Below are the code and all the weights of a small trained network. Each question names an input and a class and asks about switching units off, where a switched-off unit gives its printed mean instead of its output.

import numpy as np


def w(rows, s, z=0):
    codes = np.array(rows[::2]) - 128.0
    scale = np.full(codes.shape[1], s)
    scale[-1] = z or s
    return codes * scale


def f(y):
    return y / 2 * (1 + np.tanh(0.7978845608 * (y + 0.044715 * y**3)))


def log_softmax(a):
    a = a - a.max(-1, keepdims=True)
    return a - np.log(np.exp(a).sum(-1, keepdims=True))


def net(x, mask):
    res = np.array(x, float).reshape(1, 7) / 4 @ E
    y = f(res @ A[0][:, :-1].T + A[0][:, -1])
    res = res + np.where(mask, y, B[0][:, -1]) @ B[0][:, :-1]
    return log_softmax(res[-1] @ U[:, :-1].T + U[:, -1])


A, B = {}, {}
E = w([
[182,175,141,55,105,191],'x0',
[173,173,176,91,147,81],'x1',
[156,66,208,209,54,210],'x2',
[55,137,148,163,57,152],'x3',
[230,91,119,184,206,71],'x4',
[163,254,184,90,132,57],'x5',
[121,96,108,158,130,43],'x6',
],0.0092)
A[0] = w([
[94,101,114,110,144,182,89],'n1',
[128,124,137,129,91,82,171],'n2',
[157,80,122,183,174,79,155],'n3',
[200,188,183,168,150,164,142],'n4',
[80,171,177,122,115,160,97],'n5',
[135,125,68,86,206,85,242],'n6',
[171,88,108,178,133,95,91],'n7',
[99,144,151,172,83,58,253],'n8',
[123,139,214,163,4,140,209],'n9',
[90,205,166,99,104,142,89],'n10',
[97,156,130,186,142,118,65],'n11',
[116,229,183,146,116,98,245],'n12',
[205,137,173,99,144,177,156],'n13',
[135,59,112,140,162,93,216],'n14',
[116,45,112,130,125,129,115],'n15',
[104,86,68,133,140,163,94],'n16',
[127,183,135,107,127,165,37],'n17',
[115,134,124,64,127,143,58],'n18',
[83,147,144,93,122,83,197],'n19',
],0.012,0.0053)
B[0] = w([
[76,197,171,55,43,149,162],'n1',
[138,205,213,177,201,140,154],'n2',
[157,117,168,228,220,172,205],'n3',
[229,130,178,60,70,67,190],'n4',
[123,42,50,88,209,158,172],'n5',
[205,186,192,128,186,101,247],'n6',
[154,107,157,234,219,187,175],'n7',
[89,239,160,115,241,64,206],'n8',
[161,56,128,119,243,213,236],'n9',
[159,125,2,169,194,112,190],'n10',
[109,208,204,94,187,140,137],'n11',
[196,158,60,158,192,137,225],'n12',
[178,222,240,73,103,67,197],'n13',
[150,151,98,227,88,144,204],'n14',
[147,207,109,218,77,225,179],'n15',
[78,133,149,122,29,142,175],'n16',
[179,154,55,70,213,88,151],'n17',
[65,148,131,110,151,80,151],'n18',
[127,206,156,157,151,76,192],'n19',
],0.0074,0.013)
U = w([
[143,153,43,64,138,136,36],'0',
[242,97,196,140,137,142,167],'1',
[88,69,173,122,55,28,3],'2',
[2,102,155,66,144,207,95],'3',
[130,218,193,79,148,34,247],'4',
[54,124,58,195,17,144,41],'5',
[135,124,185,129,59,75,41],'6',
[98,94,149,211,234,67,224],'7',
],0.0085,0.0064)

Each question gives the input, the list of numbers given to net, and the class t.
The units are the neurons (one row each of A and B). Each row of codes is followed by its name. A weight is (code - 128) times the scale printed after its matrix; where a second scale follows, it is the last column's (A, B and U).
mask holds one flag per neuron, in row order. A switched-off neuron (its flag False) gives its mean, the last column of its row in B, instead of its output. The means were averaged over made-up inputs and are rounded, as every weight is.
A unit's drop is (log p(t) with every unit on - log p(t) with that unit switched off) / (log p(t) with every unit on - log p(t) with every unit switched off).
The circuit of an input: a set's keep is (log p(t) with only the set's units on - log p(t) with every unit switched off) / (log p(t) with every unit on - log p(t) with every unit switched off). Starting from the 12 units with the biggest drops (on a tie, the unit counted first), units are removed one at a time, each time the one whose removal leaves the highest keep (on an exact tie, the one counted first), for as long as the keep stays at least 0.8.
units of the circuit, in order: the units of the circuit, biggest drop first
top k neurons: the k neurons with the biggest drops, biggest first
drop when u is switched off: that unit's drop, to one decimal
input [2,4,8,-1,-6,-1,7], class 7: units of the circuit, in order => (n4 n6)
input [-2,-4,0,-6,5,-5,-5], class 1: units of the circuit, in order => (n8 n15)
input [7,-8,-5,7,4,-6,-7], class 5: units of the circuit, in order => (n9 n16 n6)
input [0,-5,3,-5,1,4,-6], class 4: units of the circuit, in order => (n13)
input [-7,-7,2,2,1,-7,6], class 5: top 2 neurons => (n15 n16)
input [-2,-3,5,3,-8,3,2], class 7: top 2 neurons => (n10 n8)
input [3,7,-5,3,-7,-8,4], class 3: top 2 neurons => (n13 n4)
input [6,0,-2,-2,-6,2,2], class 0: top 2 neurons => (n10 n8)
input [-4,-5,-1,-2,-5,-2,-4], class 5: drop when n9 is switched off => 0.2
input [8,-4,1,3,1,-3,2], class 3: drop when n14 is switched off => 0.1
input [-1,-2,4,-2,-8,-5,5], class 3: drop when n9 is switched off => 0.3
